Each row is followed by one of two labels, saying whether the row has a hidden trait. Each part has a new trait and two new labels.
In the rows, 100 means zero.
[ 94 106 104  90  88 128 101 102  85 106  96 104  97  98 105 103  88  87
 102  77 107 101  95 103 116  97  88 102 103 103  99  98 102  95  92  77
 102  99 107 102  95  89  96  97 103  94 110  95 108 104  99  90 101 101
 111 142] => D
[121  90  93  72 149  61 101 101 100 107  98 108 110  98 109  99  91  83
  98  99 105  93  94  97  86  98 108  97 105 116  99  98  90 120 120 126
  87  98 104  99 101 101  95  89 107  94 110 109  93  93 106  94  80  86
 103 106] => B
[101 101 100 103 118 123  93 102  88 103  98 101 107  98 104  93  92  94
 104  97 107 106  98  98 115  93  88  98 104  95  98  95 118  98 102  93
  99  99 101 102  91  99  97  98 105  98 104  98  92  97 100 101 105 102
 114 133] => D
[ 98  90  94 104  98 130 107 102  90  95 102 104  87  84  86  99  99 105
  96  74 111 101  96  94 100  99  97 110 102 108 107  99 113  95  88  96
 114  97 115 102  95 100 102 104 117  94  97 107  92  99  97  83 101 108
  96 102] => D
[ 97 117  93  73  40  98 112 100  85 114  85 120 110  71  98  97  50  93
 103 135 123  95  93  93 123  99  56 111  96  86  81 100  75 110  91 106
  95 104  86  97 113 117  99 101  95 113  84  91 106  95 104 112 101  93
 108  92] => B
[ 72  99 100 130  80 128 128  97  95  69 115  93   0 127  97 113  93 112
 104  83  99 116 109 102 106 101 123  97  84  75  84 108 127  45  80  82
 109  96  93  95  97 107 119 114  78 102  78  97 130  97 107 120 123 122
 111  63] => B
[ 90  91  95 100 114 105 120  99  98  86 106 104  24 113 103 101  83 100
 100  88  97 104 100 101  94  98  91  96  91  95  91 103 116  68  98 100
  99  97 100  97  98 107 109 101  91  98  94 101 110  94 108 108 101 105
 108  90] => B
[ 73 116 111  89  85 124 121 107 103 120  86 103  85  69  95 102  66  83
 104 121 127 102 100  97 121  92  64 114  95 103  94  97 110 135  92 101
 100 103  86  96 102 108 108 103 100 105 109  87 112  93 103 113 101 103
  84 109] => B
[ 99  87  91 115  81 120 121 103  86  87  99 102  90  94  88 105  89 103
  97  63 116 101  96  94  98 102 109 119 106 107 108 101 107 108  92  84
 117  97 125 101  98 106 101 109 115  89  90 101 102 101  96  85  99 107
 101  99] => D
[101  91 110 105  88 114  93  99 102 123 108 104  96  77  94  91  88 112
  90  89 105  98  86 101  87  95  99 113  98 111 110  96 121  89  94  99
 112  92 109 101  89  97  94 106 104 102  88 112  81  96  95  92 110 113
  98 101] => D
[105 115  95  96 123  87  84  98 101  96 101  94 106 103  99  99  94  97
 103  91  94 102  97 101  80 104 104  92 104  88 107  95 105 129 114 120
  90 103  79 100 110  91 104  93  97  90 102  98 106  98  98  97  98 100
 106  95] => D
[107 107  91  77  71 104  93  99  76 112  90 123 113  89  92 103  64  95
  97 126 118  97  95  92 115 100  54  88 100  86  85  99  86 114  89  94
  84  97  94 100 117 113  95  98 107 104  95  87  99 102  93 108 100  93
 111 100] => B
[100  97 100 108 106  93  97  98  91  80 110  89  45 120 102 119  97  94
 104 104 100 107  99  99 104 101  88  91  97  92  91 105 103  84 101 104
  90  96  92  99  99  98 102 111  94 103  95 104 125 104  98 108 101 110
 108  83] => B
[115  95  99  77 132  92  83 104  98 106  98 105 119  97 100 104 101  84
  98 119 101  92  98  97  99 100 105  93 103 106 102 101  93 124 102 103
  92  97 107 102  98  96  91  92 114 102 112 103 113 105  97  91  84  93
  97 105] => B
[ 81 102 101  87  70  83 130 101 105 103 100 113 113  87 102  93  70 105
  84  86  99 100  96  94 107  99 112  84  97 101  92 101 100 107  91 141
 107  96  97 100 110 106 111 100  97 111 103  96 121  91 106  93 102  94
 113  56] => B
[111  84  96  72 135  70 105 100  96 101 109 101  77 109 107 103  78  83
  97  92 108  97  94  96  93  97 102 101 100 121  94 101  93 105 115 130
  85  91 105  98  99  99  97  89 107  94 114 111 101  91 107  97  77  89
 103 108] => B
[102  88  88 118  77 102 131 102  88  85  94  98 120  90  87 109  86 103
  97  64 119 101  91  94  91 103 118 123 108 105 107 101 101 115 105  84
 114  98 117 101 101 107 101 111 111  85  81  98  93 104  98  94 101 105
 103  95] => D
[ 90  99 108  99 131 114 115 107  97 117  91 123  85 102  92 116  78  92
  91 122 120  98 101 100  94  96  91  92 100 104 101  96 126 142 102  82
  88  92 108 101 105 105 107 102 114  81 132  80  97 103  86 117  97  94
  90 112] => B
[ 82 101 110 101  95 102 135 103  90  83 110 106 111 108  90  84 116 116
  92  91  87  93 115 100  89 100 128 100  99 106 112 103 105  66  92 118
 100 100 101 100  97  95 110 103 111 101  97 105 100 104 105  95 115  89
 113 107] => B
[103 104 108  85 104 100  75  97 104 122 114  99  97  93  98  89  89 108
  95  92  92 100  88 106  85  98  97 103  95 103 111  94 117 106  95 114
 100  96  91 100  97  91  97  99 100  99  97 105  90  94  95  93 110 108
 100  99] => D
[101 116  91  67  70 109  88 101  82 114  83 118 115  69  92  95  56  88
 106 120 130 100  96  91 131  95  49 103 100  86  83  96  74 116  91 111
  89 104  86  99 114 109  94 104 105 118  90  91 105  98 103 107 104 102
 104  95] => B
[ 99 116 103  73 148 120  50  97 102 119 109  98  89 105  95  84 102 100
  99 108  93 102 103 102  99  97  77  71  92  92 112  93 128 107  90 137
  86  99  81 100 102  80 105  85 109 104 126 105 117  91  97  85 103 103
  99  96] => D
[105  89  67 112 146  96 131 104  76  70  87 105  73 101  89 109  90  97
 103  35 122 106 104  90  91 102 103 106 120 101 105  97 101 128 123  88
 108 104 117 102 110 107 104 110 115  72  87  90  94 101 103  89 102 109
 108  94] => D

[141  98 122 105 101 113  97  99 112 107  87 100 102  98  70 157 108 111
  88 102 105  87 114  44  79  91 108  82  87  76  94  90 110 107 102  87
 104  98 117 106  95 106  95 102  96  94 101  98 124  99 145 103  83  99
  27 100 107 107 101  87 108 101] => W
[182  91 128 100  85 107  99  77 137  96 106 100 100  98  81  92  94  82
 100  88  93  93 102 148  80 104  99 107  96  97  98 103  94 104 106  92
 104  96  76 103  90 107  97  97  93  92  89 101 104 104 116  97  95  72
 100  91  98 104  57  46  98 112] => W
[141  90 109 102 106 102  98  68 132  95  97 101  96  97 123 111 100 117
  95  97  89  89  96  87  85 136 113 104  98  83 114  91 102  91 101  93
  98  97 105 103  92  90  92  99 101  84 101  99 118 101 120  96  85  91
 112  96 108 105 128 107 103 105] => Q
[142  91 112 103  99  89  97  80 123  92 101 100  98  96  91 108 106 129
  89 100 100  90 100  69  80 116 114  95  97  72 115  89 107  90 101  88
 105  96 106 105  93  64  94  98  98  91 103  99 112 112 134  95  74  93
 113  97 109 103 117  84 103 103] => Q
[163  92  89 105  98  93  98  70 163 102  91 102 104 102  89  99  97 124
  89 105 112  80 109 148  95  61 119  75 128  94 135 102 115 103  96  89
 101 100  99 101  95 102  97 113  91 116 111  98 115 103 126 104  87  91
   0 101 114 107  83   0 100  94] => W
[136  91  89  96 113  88  99  94 165 108 114  99  95  99  60 108  89 137
  88  98 100  91 106  83  87 126 105  90 117 117  86  97 101  99 101  92
  99 104  88 107  92 155  95 110  99  79 102  98 111  71 178 103  97  99
   8 100 101 109  92  26 104 118] => Q
[139 102 102 100  90  93  99  73 103  93  90 101 100  98  70 100 100  85
 103  96 103  93 104 143  88  94 104  99 102  96 101 108 105 109  99  91
 103  99  73 103  98 101 101  97  93 104 102  98 109 129 103  92 106  92
  86  98 112 108  95  51  98 106] => W
[156  99 119 109  96  80 100 120  39 113 105 101  97  98  78 119 100  96
  84  92  94 111 102  62  99 102 113 100 108  87  85  85  95 107 104  94
  92  97  99 102  95  66 103  96 101  92  92 101 107 104 142 106 120  87
 107  94  89 109  55  93 102  98] => W
[181  88 122 100  95  88  98 115 142  98  86 104 101  97  99 103 100 109
  89  87  93  88 110 102  74 109  87  98 116  95 102  93  99  99 101  84
  93  96  87 106  86 107 101 100  98  82  84 100 117  89 127  94  99  66
  51  90 106 111   0  30 102 111] => W
[114  82 105 110 114  89  97 111 141 110  92 101 102  97  91 126  98 116
  87  95 106  92 108  82  90  91 124  94 107  86 111  80 108  96 105  95
  95  94 116 105  92 140 102 108 102  81  92 103 111  80 118  99  91  91
  35  93 101 103  44 123 108 102] => W
[117 100 106  98 105  93  99  82 160 110 104 101 104 101  88 126 101 138
  87  90  85  79 107 137  87  97 100  67 109  99 114  86  95 103  94  84
  99 100  96 104  89 110  99 107  89 106 104  99 118  97 134 102  83  90
  35  98 108  98 152  17 102 113] => Q
[180  89 116 104  99 106  98 109 118 103 106  98 100  95  97 162 103 103
  93 100 110  95 105  92  88  87 105 116  72  77 100  95 101 105 101  89
 109  98 104 106  96  82  93 103  96  82  93 101 121 108 160  98  85  97
  72  96 108 105  71 109  99 103] => W
[158  98 121  99 101  95  99  67 127 100  93 102 103  98  77 109  96 102
  94  93 100  90 110 125  80  85 101  99 127  85 105  96 103 104 108  88
 100  98  80 103  92  89 102 103  93  97  98 101 106  87 126  92 104  80
  65  92 106 109  65  65 103 106] => W
[106  98 116 101 102  93  98  99  69 109  95  98 101  98 114 148 108  87
  90 103 110  99 110  74  95  84 128 107  88  79 105  96 107 107 103  94
 102  99  87 105 103 106  98  97 103  88 105 100 110 105 103 105  89 102
  70  99 104 110  79  89 103 102] => W
[137  91 113 108 104  94  97  68 133  99  99  99  98  96 106 117 104 140
  85 101 102  83 101  74  78 126 118  95  81  75 128  91 109  90  99  86
 105  96 109 106  91  80  92 108  99  88 104  99 119 100 178  94  66  95
  77  97 107 102 101  70 104 109] => Q
[140  89 116 105 102  93  98  83 130 108  98 100 102  95  70 104 100 112
  98  94  99  92 104  48  85 107 107 116 114  75 106  89 108 105 101  91
  95  98 104 103  97 107 100 101 104  90  90 100 119  96 122 100  87  87
  48  95 100 105  48  28 108  99] => W
[170  94  96  96 103  93  98  73 138  99  92 101 103  99  79 107 101 119
 101  98 116  90 106  93  86  74 106  94 109  90 106 103 116 103 100  90
 107  98  93 105  95 117  94 108  90 115 104  98 114  95  69  95  87  90
  51  99 100 104  56   2 101 103] => W
[167  95 106 102  93  93 100  83 140  98  85 102  99 100 102 111  93 102
  95  93  99  96 109 141  87 102 102 100 138 101  99  94 102 100  95  90
  98  98  93 102  92 112 103 103  94  96  97  99 118  82 123  96  98  78
  62  95  99 110  39  57 102 107] => W
[160  90 115 109 107 100  98 100 108 105  91 100 100  98 118 148 100 112
  96  95  93  88 111  83  82 141 122 107  70 100 106  87 109 103 107  89
 101  97 125 104  92  89  99 105 100  91  95 101 128  96 149  99  95  89
  74  93 101 113  68  11 105  97] => W
[162  90 105  99 108 100  98 124 113 102  89 100  98 100  84 129 103 119
  82  96 111  95 107  43  86 105 124 104  90  92 112  89 105  88 102  96
  98  98 109 102  92 113 102  98 107  78  95 101 107 111 149 101 100  92
  56  95  99  95  77  32 105 104] => W
[141 100 117 100  93 101  98  92 159  97  96 102  97  97  51  95  94  94
  98  93  93  91 106 132  87  92 103 119 103 105  98  98  93 106 106  93
 101 102  79 101  98  98 100  97  93  97  99  99 103 104 107  95  94  77
  95  96 101 111  64  34 101 104] => W
[ 81 101  59  93 102  66 101 115 119  98  98 100 100 103 109 111 105 111
 111  97  93  95 104  79  92 104 117 116  61  89 100  90  88  98  97 105
  87 100  74 100  96 154 105 101 104  89 101  99  78  86 103 108 114 100
 143 100  92 127 160  80 103 107] => Q
[177  92 116  98  98  91  99  90  97  98  95  98 101  98  71  84 104 104
 101  95 105  90 104 106  82  76  96 121 116  95  92 107 107 106 106  88
 102  98  94 104  91 121  98 101  96 103 104  97 114 103  92  89  83  86
  40 101 109 110  89  33 102 110] => W

Part 3:
[103  99 108  98  99  97 110  93  95  99  98 101 110 108 103  81] => (33)
[ 95  95 107 105  96  78 120  81  98  94 101 100  95 101 112 116] => (40)
[100  99 105  98  99 107 100  97  95  99  99 101 108 113  97  72] => (33)
[ 94  99 100 102  98  61 102 110 101 101 103  99  99 108 105  91] => (40)
[100 100 108  97  98  87 101  97 100 101 100  98 107 119 107  72] => (33)
[ 99 101 102  98  98  78 100 102  99 102 102 100 103 109 104  95] => (33)
[ 99 100 101  97  97  80  99 105 101 103 103 100 102 113 105 104] => (33)
[101  97 111  98  95  85 117  83  95  96 102 101 108 115 111 105] => (33)
[ 95 102 107 100  95  66 111  93 105 100 100 100  90  94 115 137] => (40)
[ 95 100  99 101  98  71 106 103 106 103 103 100  89 102 108 119] => (40)
[ 97 101 102  95  95  84  97 104 100 103 105  99  97 118 102 114] => (33)
[ 97 100  98 104 105 117  81 110 104 101 102  96  99 104  92  52] => (33)
[102 103 104  93  98 100  98 100 102 104  98 101 100 106 100 110] => (33)
[ 97  99 102 100  99  92  92 101 101 101 100 100 101 110  98  81] => (33)
[ 94  97 106 103  97  52 117  97  98  98 102 101 100 109 113  97] => (40)
[ 98 100 101 100  99  80 103 103 103 102 101 100  97 104 103 101] => (33)
[ 96 102 101  98  96  48  96 119  99 103 105  99 103 107 111 109] => (40)
[ 97  99 105  94  96  74 121  97  98 104  95 106  99 108 103 113] => (40)
[101 103 101  91  96 117  81 107  97 102 104  99 105 109  96 107] => (33)
[101 101 102  98  99 101  99 102 102 102 100 100 102 107  99  85] => (33)
[ 99 100 108  95  97  92 115  91  97 101  94 105 102 105 101 105] => (40)
[ 95  97 100 110 103  61 118  98 104  96 100  99  92  94 112  92] => (40)
[ 94  96 103  98  96 107 101  90  99 101 101 101  97 115  92  82] => (33)
[ 99 100 102 100  98  58 104 107 101 101 104  99 105 111 110  93] => (33)
[ 96  98 104 103  93  22 116 103  99  96 110  97 102 111 124 124] => (40)
[105 101 105  93 101 152 103  81  99 102  91 103 101 101  90  97] => (33)
[ 94  95 105 106 102  89 100  99 103  99 103  96 101 122 100  38] => (33)
[ 98  97 103 103  96  47 121  98  98  97 104 100 101 106 117 117] => (40)
[ 95  96 108 102  93  16 137  94  99  98 103 102  98 108 124 125] => (40)
[104 107 111  88  90  44  94 119  92 104 106 100 125 117 115 122] => (33)
[100  99 102 104 105 103  99 102 103 100  98  99 104 109  97  50] => (33)
[ 99 100 101 100 101 100 100  99 104 103  98 100  97 107  99  83] => (33)
[107 101 108  96 101  86 108 102  98 101 100 100 119 120 107  70] => (33)
[102 103 107  94 100 112 103 101 103 104  94 102 101 107  98  97] => (33)
[ 96 100 100  98  95  99  91 100 102 103 103  99  94 105 100 119] => (40)
[ 97  97 105 104  96  57 118  91  99  96 108  99  97 103 118 118] => (40)
[ 92  95 102  99  96 119 101  90  98 101 102 101  90 114  92  94] => (33)
[105 101 108  95 100 100 102  98  96 100  99 100 114 111 102  85] => (33)
[ 95  96  99  99  97 109 103  95 101 101 102 101  95 114  96  90] => (33)
[ 99 105  97  95  99  95  73 120 104 106 105  96 101 107  98  98] => (33)
[ 97  99 102  99  99  61 109 105 100 102 101 101  99 104 106 112] => (40)
[101 100 103 103 103  83 102 109 102 101 100  99 108 112 102  57] => (33)
[ 92 100 103 101  95  17 117 105 108 103 106  99  90 107 124 133] => (40)
[102  99 106  99 100  83 109 101 100 101 100 100 111 119 106  77] => (33)
[103 101 103  98 102 117 100  99  99 101  96 101 106 104  95  70] => (33)
[ 96  99  97 115 106  44 117 114 106  97 101  98  96  90 113  71] => (40)
[ 96 102  93 102 103 115  69 121 105 103 105  95  96 100  91  73] => (33)
[ 98  95 103 107  98  66 121  91  98  94 103  99 100 107 113 100] => (40)
[102 102 106  93  96  82 101 101  98 103 102 101 108 113 106 108] => (33)
[104 100 110  93  96  96 106  94  93  99 100 101 114 116 103 100] => (33)
[ 96 100 106 100  97  67 110  97 101 100 102 100  98 109 110 108] => (40)
[103 105 105  95 100  92  92 110 102 104  99 100 108 102 103  97] => (33)
[107  98 113  97 101  86 126  87  97  99  96 102 120 125 109  53] => (33)
[100 102 103  95  95  91  96 103  98 101 103 100 104 110 102 108] => (33)
[ 97 102  98 103 100  39  97 130 103 103 105  99 106 110 111  79] => (33)
[ 96  98 107 101  93  41 122  93 100  98 105 100  97 111 121 138] => (40)
[101 107  95  91  98 131  59 121 100 107 104  97 103 100  88 113] => (33)
[105 103 112  78  82  92  96  88  85 103 106 103 117 121 108 179] => (33)
[100 100 101 101 102  87 104 101 102 100 100 100 101 103 104  92] => (33)
[ 96 101 102 101 101  85  86 111 106 103 104  96 100 114 102  69] => (33)
[ 98  96 101 101 101 113 104  92  99 100 100 100  99 111  94  81] => (33)
[ 99 100  99 100 103 114  91 105 102 102  99  99 100 101  93  79] => (33)
[101  99 107  96  94  69 109  92  96  99 103 100 105 112 110 118] => (33)
[ 98  94 103 110 102  65 124  88 102  94 102  98  97 103 113  83] => (40)
[101 103 106  94  95  87  99 104  98 103 101 101 106 112 103 111] => (33)
[102 100 103  98 101 123  99  95  97 100  96 101 106 103  93  83] => (33)
[ 95  94 134 101  99  69 132  67 110 100  98  96 109 165 119   1] => (33)
[103 100 108  99 101  80 108 102 102 102  99  99 113 122 107  68] => (33)
[ 98  99 102 102  98  68 105 106 101 100 103  99 102 108 109  98] => (33)
[ 93  96 105 101  95  48 127  99  97 100 100 104  98 111 110 105] => (40)
[102  99 108  97  98 103 107  93  96  99  98 101 107 110 101  92] => (33)
[ 93 100  95 108 107 115  92 100 113 102  98  97  79  89  96  80] => (40)
[100  97 103 103 100  84 112  98  98  96 101  99 104 106 106  82] => (33)
[103 103 105  94  99  93  92 110  99 104 101  99 113 117 101  78] => (33)
[100 103 101  95  98 105  89 107 101 104 102 100 103 107  99 101] => (33)
[ 99 101 106  94  95  89  96 101  97 102 102 100 108 117 103  99] => (33)
[ 99 103 102  99  98  52  99 118 103 104 104  98 107 110 110  90] => (33)
[103  97 107  98 100 132 106  84  91  96  96 102 111 112  93  69] => (33)
[ 99 100 108  98  98  77 102 102 100 101 102  99 109 120 106  77] => (33)
[102 101 109  95 100 125 104  81 102 102  94 102 101 110  97  90] => (33)
[ 96 102 103  99  99  45 102 122 102 104 105  99 107 116 112  80] => (33)
[ 96  92 103 100 100 142 107  80  95  98  96 103  98 115  86  57] => (33)
[ 97  95 107 103  95  50 127  88  98  95 103 100 101 111 118 112] => (40)
[104  98 107 102 105  92 117  94 101  99  96 100 113 118 103  50] => (33)
[ 97 103  99 103 102  32 100 129 106 105 104  98 105 107 114  75] => (33)
[ 99 102 103  97  97  80  95 107 101 102 104  98 102 107 106 112] => (33)
[ 98 100 100 101 101  82  95 114 100 101 103  99 106 110 101  74] => (33)
[ 99  98 103 100 103 127 104  92 100 100  95 101 102 107  92  62] => (33)
[ 97  98 114  89  90  89 104  85  96 102 104 100 106 133 105 101] => (33)
[ 96  95 102 109 103  63 116  99 103  96 103  98  99 108 109  58] => (33)
